Here is a tiny trained network, its code and every weight. The questions are about switching its units off for an input and a target symbol, where a switched-off unit gives its printed mean instead of its output.

import numpy as np


def w(rows, s, z=0):
    codes = np.array(rows[::2]) - 128.0
    scale = np.full(codes.shape[1], s)
    scale[-1] = z or s
    return codes * scale


def f(y):
    return np.maximum(y, 0)


def softmax(a):
    e = np.exp(a - a.max(-1, keepdims=True))
    return e / e.sum(-1, keepdims=True)


def log_softmax(a):
    a = a - a.max(-1, keepdims=True)
    return a - np.log(np.exp(a).sum(-1, keepdims=True))


def net(x, mask):
    ids = ['ΔΣβεπφ'.index(c) for c in x.split()]
    T = len(ids)
    res = E[ids] + P[:T]
    r = res
    for j in range(2):
        rows = slice(4 * j, 4 * j + 4)
        q, k, v = (r @ M[0][rows].T for M in (Q, K, V))
        z = softmax(np.where(np.tri(T) > 0, q @ k.T / 4**0.5, -1e9)) @ v
        o = O[0][rows]
        res = res + np.where(mask[j], z, o[:, -1]) @ o[:, :-1]
    y = f(res @ A[0][:, :-1].T + A[0][:, -1])
    res = res + np.where(mask[2:6], y, B[0][:, -1]) @ B[0][:, :-1]
    return log_softmax(res[-1] @ U[:, :-1].T + U[:, -1])


Q, K, V, O, A, B = {}, {}, {}, {}, {}, {}
E = w([
[58,211,132,194,107,78],'Δ',
[170,26,157,149,163,121],'Σ',
[113,99,145,124,5,142],'β',
[45,198,78,111,162,79],'ε',
[96,131,246,63,83,127],'π',
[109,183,185,180,186,214],'φ',
],0.017)
P = w([
[251,168,110,106,114,81],'0',
[168,143,98,120,103,115],'1',
[145,117,99,130,121,117],'2',
[116,104,112,126,124,115],'3',
[95,96,117,132,132,117],'4',
[85,83,129,140,146,118],'5',
[67,82,136,141,148,121],'6',
[59,78,145,147,163,120],'7',
[49,76,155,148,166,123],'8',
[37,80,166,148,167,134],'9',
],0.013)
Q[0] = w([
[49,89,146,192,215,45],'head 1',
[36,115,206,56,105,138],'head 1',
[164,116,166,150,33,174],'head 1',
[69,180,173,128,240,203],'head 1',
[115,254,118,102,149,133],'head 2',
[67,118,151,192,74,67],'head 2',
[185,174,53,55,179,91],'head 2',
[103,122,156,95,153,121],'head 2',
],0.016)
K[0] = w([
[25,106,164,57,242,165],'head 1',
[35,35,146,160,71,69],'head 1',
[138,94,57,124,134,82],'head 1',
[94,154,217,216,241,45],'head 1',
[143,145,4,133,82,93],'head 2',
[24,91,99,166,148,63],'head 2',
[217,166,129,73,143,116],'head 2',
[120,82,105,103,137,178],'head 2',
],0.014)
V[0] = w([
[121,81,160,137,84,2],'head 1',
[148,73,208,71,114,154],'head 1',
[127,203,65,47,159,134],'head 1',
[205,228,161,146,74,157],'head 1',
[143,162,180,96,164,185],'head 2',
[112,86,182,98,220,71],'head 2',
[185,42,80,127,189,177],'head 2',
[45,104,78,166,161,206],'head 2',
],0.014)
O[0] = w([
[182,180,55,125,139,26,190],'head 1',
[220,112,196,61,211,40,151],'head 1',
[98,101,44,83,215,188,84],'head 1',
[47,90,136,210,191,80,117],'head 1',
[55,128,88,48,114,218,74],'head 2',
[58,58,135,238,205,123,135],'head 2',
[122,71,122,199,21,177,11],'head 2',
[128,71,2,142,124,68,143],'head 2',
],0.0099,0.011)
A[0] = w([
[73,115,192,84,102,68,151],'neuron 1',
[201,58,131,144,198,186,26],'neuron 2',
[81,247,104,188,69,119,1],'neuron 3',
[221,137,154,224,220,227,106],'neuron 4',
],0.012,0.0024)
B[0] = w([
[88,106,125,120,120,228,253],'neuron 1',
[114,189,202,40,189,108,154],'neuron 2',
[168,65,121,163,92,126,188],'neuron 3',
[168,101,7,148,77,73,172],'neuron 4',
],0.014,0.019)
U = w([
[120,115,170,254,178,148,6],'Δ',
[169,197,153,123,82,111,229],'Σ',
[113,100,163,204,183,81,160],'β',
[115,117,39,147,159,179,69],'ε',
[102,230,126,145,206,64,51],'π',
[55,114,179,212,215,157,210],'φ',
],0.0066,0.0023)

Each question gives the input, a string of symbols that net reads in full, and the target symbol t.
The units are the heads (4 rows each of Q, K, V and O) and the neurons (one row each of A and B). Each row of codes is followed by its name. A weight is (code - 128) times the scale printed after its matrix; where a second scale follows, it is the last column's (O, A, B and U).
mask holds one flag per unit, heads first, then neurons. A switched-off unit (its flag False) gives its mean, the last column of its rows in O or B, instead of its output. The means were averaged over made-up inputs and are rounded, as every weight is.
A unit's drop is (log p(t) with every unit on - log p(t) with that unit switched off) / (log p(t) with every unit on - log p(t) with every unit switched off).
The circuit of an input: a set's keep is (log p(t) with only the set's units on - log p(t) with every unit switched off) / (log p(t) with every unit on - log p(t) with every unit switched off). Starting from all 6 units, units are removed one at a time, each time the one whose removal leaves the highest keep (on an exact tie, the one counted first), for as long as the keep stays at least 0.8.
units of the circuit, in order: the units of the circuit, biggest drop first
top k neurons: the k neurons with the biggest drops, biggest first
which heads matter: for each layer, one digit per head in row order, 1 if its drop is at least 0.15 and else 0, layers parted by /
drop of u: that unit's drop, to one decimal
input Σ π ε π β π β, target φ: which heads matter => 01
input β Δ ε β π ε, target π: top neuron => neuron 3
input β φ β Σ, target φ: which heads matter => 11
input ε π π π φ ε π ε Δ Δ, target ε: which heads matter => 11
input ε Σ π π π β β β π, target Σ: which heads matter => 10
input β Σ Σ, target β: which heads matter => 11
input β ε Σ φ β Σ β φ, target Σ: units of the circuit, in order => head 2; neuron 1
input Σ π β β β π ε φ Σ, target φ: top 2 neurons => neuron 2; neuron 4
input β β β Δ β, target π: units of the circuit, in order => head 2; head 1
input ε Σ β β ε β ε φ, target ε: which heads matter => 10
input φ π π β ε, target π: top 3 neurons => neuron 1; neuron 3; neuron 4
input Σ ε β π Σ β β Δ β, target π: units of the circuit, in order => head 2; neuron 3
input β π β, target φ: which heads matter => 11
input ε ε π ε β β Σ β, target Δ: which heads matter => 01
input β Δ φ Σ Δ Σ Δ Σ, target Σ: which heads matter => 10
input β Σ Σ π β Δ, target π: top neuron => neuron 3
input β ε Δ, target ε: which heads matter => 10
input π φ Σ π Δ β β, target Σ: which heads matter => 10
input φ β π, target φ: units of the circuit, in order => neuron 1; head 1; neuron 4
input β φ π, target φ: units of the circuit, in order => head 1; neuron 1; head 2
input φ β Σ β, target Δ: which heads matter => 11
input Σ ε φ π ε β π β Σ, target π: units of the circuit, in order => neuron 2; head 1
input ε β Δ φ β β φ, target Σ: units of the circuit, in order => head 2
input β β Δ β Δ, target β: top 3 neurons => neuron 3; neuron 1; neuron 4
input β β Σ φ Σ β ε β φ ε, target φ: top 2 neurons => neuron 4; neuron 3
input Σ ε Δ π ε π β β, target Σ: drop of head 1 => 1.2
input β φ ε ε Σ, target ε: drop of head 1 => 2.3
input β Δ Σ, target β: drop of neuron 2 => 0.1
input ε π φ, target ε: drop of neuron 4 => 4.8
input β ε Σ β, target β: units of the circuit, in order => head 1
